[128 = 0]
B:
1: [155 157 151 121 126 123  96 119 129 174 143 143 119 113 126  54 133 161
 117 120 121 155 119 135 131 171]
2: [124 130 136 109 128 113 120 120 137 132 115 144 136 128 124 131 103 131
 117 115 126 131 104 135 133 150]
3: [130 131 145 101 125 147 121 137 138 147 112 158 141 122 123  73  85 106
 121 126 127 136  88 129 130 160]
4: [122 134 125 110 129 112 102 125 137 127 128 135 137 122 117 160 101 126
 127 121 113 139 116 138 127 137]
5: [121 143 123 139 126  94 123 103 115 112 139 112 126 129 141 193 155 148
 138 122 137 121 146 128 116 127]
6: [111 137 107 141 124  59 112 106 127  99 132  86 115 140 137 252 175 164
 132 113 136 114 160 132 110 108]
7: [ 81 110 102 118 137 125 124 139 128  74 130 119 150 140 115 226  99  86
 137 130 121 122 127 132 118  81]
8: [ 91 117 122  79 132 135 118 145 148  98  97 158 156 135 120 166  65  92
 112 114 124 129  78 138 115 127]
9: [131 105 120 153 141 175 151 160 126 125 148 129 130 133 100 104 143  81
 115 147 107 134 148 122 146  98]
10: [130 141 144 112 132 107  87 104 125 149 144 137 136 118 109 125 110 145
 120 111 110 156 117 141 128 157]
11: [169 154 140 164 127 120 118 113 133 187 161 114 121 115 108  78 176 150
 115 133 101 141 160 136 155 154]
12: [131 148 130 117 120 111 113 110 126 145 130 141 142 123 125 136 123 147
 118 119 125 132 120 136 130 139]
13: [114  97 133  87 140 176 134 154 137 105 104 157 148 130 108 129  63  66
 119 134 127 130  97 124 126 117]
14: [138 142 137 147 125 101 113 105 115 146 154 115 122 123 111 134 165 164
 128 121 117 142 149 135 128 127]
15: [ 86  92 105 129 136 164 158 154 135  78 123 124 137 142 106 178 125  75
 123 143 117 115 133 122 127  66]
16: [140 148 154 112 127 147 103 130 127 168 132 158 142 116 109  53 110 120
  99 122 121 153 108 135 132 172]
17: [ 87  96 102 102 131 124 134 144 148  78 103 118 146 142 124 219  71  78
 127 131 121 116 111 126 122  93]
18: [119 131 139  88 141 141  84 125 151 144 131 162 166 116  92 127  66  88
 102 115  90 163  89 146 143 162]
19: [ 90 106 105 129 132  91 121 113 127  61 134 105 134 144 139 246 143 135
 158 120 129 125 153 130 109  78]
20: [ 99 148 129  95 123  72  79 105 130 104 123 125 146 125 138 215  94 145
 135 105 137 137 100 141 108 150]
21: [172 155 144 139 125 112 105 120 123 178 142 128 111 117 134  76 158 173
 116 124 134 141 131 136 131 169]
22: [114 133 106 152 127  72 122 104 123 100 152  85 119 136 137 241 168 155
 151 121 117 122 166 134 123 101]
23: [156 141 135 157 127 113 116 117 127 159 150 114 102 120 123  76 183 178
 126 128 116 142 156 133 133 147]
24: [168 149 161 151 135 172 128 131 127 191 151 145 134 111 105  13 150 123
  97 139 109 157 128 134 154 166]
25: [156 145 134 155 126 104 132 111 119 155 145 105 107 121 143 118 172 172
 138 127 130 124 155 127 133 140]
26: [158 147 139 140 117  99 114 105 132 151 131 113 106 121 146  97 161 177
 146 123 143 130 140 126 119 155]
27: [109 147 124 141 128  91 111 111 119 116 146 114 126 129 137 171 150 144
 135 123 125 141 147 140 114 130]
28: [100  95 112 121 144 142 135 145 140  80 129 116 142 140 107 203 108  80
 137 133 110 126 141 129 124  87]
29: [100 126 101 147 126  71 118 114 115  88 143  88 121 139 140 231 166 160
 161 118 127 112 166 128 114  93]
30: [113 117 121 124 133 157 133 141 132 131 122 148 140 129 111 108  95  81
 116 136 113 132 117 125 134 125]
31: [100 124 123 110 124  91 111 114 126  87 114 118 134 136 150 197 102 137
 142 117 144 122 115 127 104 125]
32: [145 133 150 109 128 142 126 124 131 156 117 154 135 119 131  70 101 132
 116 122 134 135  99 132 130 160]
33: [ 95 108 110 149 136 125 157 132 121  75 143  95 129 145 135 213 152 107
 149 135 125 119 155 126 122  79]
34: [139 131 137 122 132 161 135 147 130 140 126 148 145 123 107  87 113 101
 105 137 122 126 111 128 140 130]
35: [125 118 111 143 125 101 133 135 140 105 123 101 119 138 137 174 138 125
 133 133 125 113 144 123 124 107]
36: [107 140 100 151 126  58  96 107 130  90 149  85 122 135 137 247 184 179
 143 110 123 122 155 138 119 104]
37: [146 123 138 133 130 154 142 140 136 125 132 126 124 124 124 104 144 124
 127 139 134 129 129 122 134 124]
38: [121 125 117 143 134 132 120 126 125 128 147 124 131 127 112 126 143 133
 128 124 103 140 150 135 140 122]
39: [157 155 149 113 124 123 103 127 141 167 127 154 137 114 114  55 122 144
 107 119 116 145 111 137 134 173]
40: [118 121 142 103 140 172 105 152 144 141 123 170 158 120  95  60  67  69
  98 126 102 153  95 135 136 153]
41: [162 141 147 156 129 159 131 133 127 178 145 139 126 120 117  26 158 131
 113 137 121 141 137 129 144 158]
42: [164 147 146 149 129 121 121 111 125 172 153 128 113 117 125  85 173 168
 135 127 113 148 151 140 135 147]
43: [121 122 125 111 131 113 116 123 142 119 118 135 138 127 120 144 102 116
 123 121 116 133 117 135 128 143]
44: [101 117  98 139 133 105 139 121 133  95 137  96 130 139 123 238 148 124
 136 127 116 115 152 133 128  79]
45: [135 156 128 108 117  71  88 106 145 133 124 113 142 122 141 190 109 148
 120 114 128 130 114 139 118 156]
46: [124 117 128 101 129 117  97 131 128 121 119 144 141 126 122 152  82 104
 109 119 122 140 105 134 121 149]
47: [129 119 135 138 136 164 141 139 118 134 132 147 133 126 112  66 127 103
 119 132 113 144 127 128 140 134]
48: [114  91 126 151 144 202 177 160 129 117 141 141 129 136  93  75 151  76
 113 149 109 132 139 123 147  80]
49: [114 105 141  91 136 167 144 150 126 108  92 161 137 130 131  94  75  92
 121 125 141 130  90 123 121 144]
50: [ 95 103 119 100 138 165 138 151 137  87 109 145 152 135 111 158  75  64
 115 135 118 128  99 125 127 105]
51: [ 94 136 127 109 143 116  81 118 135 103 148 136 180 124  85 200  95  79
 102 114  93 149 115 146 134 125]
52: [159 142 156 109 130 148 105 127 128 166 129 154 148 117 111  64  94 107
  99 123 119 149 110 134 138 172]

[ 52 136 144 156 153 109 124  91 128 134 153  97  89 116 131  99 204  97
 219 118 141 143 142 148 130  90  60 250  68 126  88 213  98] : 18
[124 136 157 114 149 122 137 119 112 141 163 155 156 110 126 116  77 174
 140 123 120 124 119 154 139 126 133  79 169  72 126 118 128] : 26
[193 118  67 171  77 141 124 144 180 125  82 125  92 119 148 162 191  60
  83 126 146 128 123 125 118 102 139 165 100 156 137 166 133] : 48
[102 127 137 117 151 122 125 108 119 129 141 133 127 120 122 101 123 123
 157 120 124 132 130 123 132 125 109 145  97 109 120 135 139] : 2
[ 81 126 171 102 177 113 130 116  92 124 162 106 137 138 125 106 110 166
 157 129 121 136 135 124 139 129 106 131 147 117 126 133 120] : 45
[120 112 143 129 127 134 120 209 122  87  98  78 137 166 136 178  73 159
  64 146 124 127 129  69 131 122 124  94  94 218 182 140 129] : 19
[153 124 138 122 139 132 137 165 104 117 132 105 143 145 136 144  48 162
 119 142 127 130 118 128 135 141 135 119 126 143 165 130 140] : 27
[141 133 111 129 122 127 129 109 141 135 125 125 106 121 127 113 181  93
 157 131 140 132 129 131 123 114 114 170 120 103 106 122 128] : 34
[148 131 126 126 146 122 139 105 109 147 166 161 142 103 124 107  93 167
 159 118 125 114 115 162 137 144 132 146 153  49 131  97 128] : 21
[179 135 107 146 114 125 137  84 133 165 155 160 122  81 139 115 151 116
 144 126 127 114 117 175 131 132 130 147 152  64 109 139 124] : 41
[171 135 110 131 140 135 138 144 108 134 169 142 147 117 137 129  74 159
 116 120 123 119 114 148 140 130 142  93 168 105 158 108 137] : 25
[114 129 136 142 148 115 131 152 103 107 126  64  99 154 137 128 147 112
 174 146 146 146 139 103 133  85  67 230  84 189 155 201 114] : 51
[106 115 128 124 109 131 121 173 142  95  75  76 118 172 135 154 118 116
  89 150 130 139 134  84 125 115 133 151 100 211 143 150 132] : 7
[173 117  98 127 105 143 129 191 133  99  97  92 127 163 157 163  90 125
  35 141 133 126 121  96 126 105 155 106  94 209 185 129 147] : 33
[192 123  84 161  84 140 129 158 158 134 105 117 103 128 149 143 166  84
  94 129 137 121 116 126 126 114 140 173 119 158 140 153 127] : 9
[140 130 132 125 152 132 136 171  95 119 137 113 143 145 131 139  57 158
 114 147 124 130 120 118 141 126 141  93 144 144 160 124 133] : 5
[113 134 140 122 160 115 133 110 108 129 155 124 133 123 131 111 100 159
 192 119 130 129 128 136 141 104  96 173 101 108 126 157 128] : 10
[ 61 135 148 147 125 118 112  76 152 133 106 139 110 125 102 107 206  95
 153 126 131 148 146 130 114 125 124 151  60 110  75 117 116] : 49
[ 93 132 144 128 144 120 124 128 127 123 131 120 122 143 129 113 145 123
 151 123 123 138 134 129 129 122 108 150 108 138 127 152 122] : 43
[ 77 131 156 119 138 115 122  65 128 148 140 140 119 117 104  98 186 100
 188 113 126 134 136 148 119 119  99 157 107  86  66 139 117] : 3
[137 136 127 138 119 128 123 132 137 136 126 138 113 120 119 118 151 119
 130 124 136 134 126 139 121 107 123 137 133 109 127 117 134] : 37
[ 53 127 176 100 176 110 130 117  95 117 143 103 138 150 112 114  82 170
 171 143 125 144 140 108 135 115 106 145 106 147 128 133 126] : 20
[190 140  92 157 136 123 136  73 134 164 161 155  94  81 136 113 174  97
 188 112 143 129 125 200 133 114 106 190 144  58 111 154 106] : 24
[173 131 124 129 150 133 136 150 110 123 149 114 141 128 132 151  60 158
 146 122 126 115 117 124 141 119 127 125 155 121 159 147 129] : 14
[ 42 130 157 116 144 117 114  89 140 116 104 103 113 147 105 133 215 106
 156 139 133 149 144 103 114 126 101 183  51 152  85 137 127] : 8
[164 129 100 150 116 132 133 158 138 118 143 116 120 125 156 143 114 116
 121 138 135 121 118 135 135 126 124 151 113 156 168 157 129] : 38
[181 130 113 141 132 134 139 144 128 136 165 150 146 115 141 133  66 163
 128 126 122 116 112 153 138 139 130 116 158  86 167 124 135] : 23
[130 123 113 151 102 128 118 178 146 106  97  75 111 163 145 138 142 113
  76 143 138 138 128  78 127 105 127 141  82 207 154 163 134] : 28
[151 121 132 102 119 144 128 168 133 116 117 118 146 151 138 131 107 141
  83 126 115 127 121 106 126 132 142 104 138 165 154 111 144] : 35
[101 131 135 130 152 123 128 117 113 130 142 120 128 111 126 136 140 134
 164 127 123 127 131 138 132 138 106 148 142 115 115 137 120] : 12
[ 97 127 138 131 144 123 124 129 127 120 140 110 127 141 122 119 124 136
 155 130 134 132 134 124 128 129 105 159 111 140 122 142 122] : 4
[169 122 115 116 142 134 139 211  99 104 136  96 155 161 150 146  15 173
  62 133 126 117 112  95 142 122 147  99 148 198 212 132 149] : 22
[141 110 102 151  87 147 123 175 171 103  77  92 117 157 139 164 165  89
  60 142 144 139 136  80 113 109 138 140 104 211 140 150 135] : 15
[ 64 129 135 141 110 114 112 111 152 122  88 104  96 135 108 112 221  87
 157 123 137 146 146 102 110 108 111 167  62 147  80 152 104] : 13
[118 144 144 131 147 107 129  78 117 151 151 138 110  87 117  86 193 124
 209 112 130 131 136 154 133 115  95 192  99  74  83 144 115] : 52
[128 135 145 117 156 112 134  88 111 149 175 154 125 109 125 119 134 152
 210 118 126 125 126 170 142 126 107 150 131  57 102 133 123] : 1
[204 133  93 139 136 125 145 141 111 150 177 141 133 102 147 107  83 137
 143 112 131 108 112 165 140 128 123 149 187  91 163 157 130] : 11
[121 139 151 124 165 107 127  86 121 144 170 146 116 108 122 105 148 128
 213 122 119 127 134 154 128 131  94 157 135  58  88 145 115] : 39
[150 118 133 103 157 140 137 210 102 104 132  93 164 167 139 150  14 189
  67 151 119 122 123  74 141 132 164  82 144 180 212 129 145] : 6
[119 128 112 137 105 130 127 118 150 139 103 116 111 128 131 126 173  88
 142 133 137 140 123 133 121 134 127 158 118 152 107 158 111] : 30
[ 78 128 169 103 146 130 122 132 109 112 114 114 140 156 116 133 104 160
 126 136 122 143 134 100 128 128 122 103 104 163 132 106 133] : 31
[114 135 130 143 119 112 122  76 149 142 122 121  93 119 114 106 228  83
 201 134 144 144 137 143 122 125  83 212  67 124  83 171 113] : 40
[147 115 133 107 152 134 137 207 104  96 136 115 152 169 151 160   4 189
  67 151 114 124 119  89 143 119 139 124 156 189 217 125 145] : 36
[ 94 140 138 126 143 117 126  64 121 149 132 153 115 102 117 107 170 125
 178 115 123 137 130 150 128 133 111 150 118  74  83 124 124] : 32
[159 131 115 142 115 129 129 116 146 135 126 138 117 113 139 131 164  92
 142 121 130 128 128 155 129 115 118 165  96 113 115 141 121] : 47
[126 136 138 132 144 112 130  69 113 150 156 135 115 104 118 110 162 123
 209 127 133 131 134 149 129 126 103 170 114  68  89 155 114] : 16
[ 95 120 147 132 136 119 125 111 118 122 136 120 128 134 123  99 134 138
 155 127 127 134 131  94 132 130 117 165  84 134 110 136 121] : 46
[136 114  96 132 120 139 131 210 129  99 103  87 134 155 149 157  95 137
  60 141 128 130 119  95 131 118 143 121 129 212 198 148 144] : 44
[ 76 117 141 125 113 135 115 150 156 102  85  82 117 165 124 124 172  99
  92 131 139 146 137  84 117 125 128 140  88 221 139 147 128] : 17
[157 124 129 111 129 133 138 196 110  99 134  96 161 168 146 168  26 169
  52 146 114 122 119  86 147 129 157  80 155 202 196 127 144] : 29
[ 83 126 133 136 113 128 112 127 147 110  85 101  99 146 122 133 221  83
 134 131 140 152 144 106 111 100 109 173  66 182 100 156 113] : 50
[172 132 105 143 144 122 139 125 119 146 167 138 135 104 144 139  89 153
 138 113 127 112 114 161 142 131 119 137 152  74 138 134 119] : 42
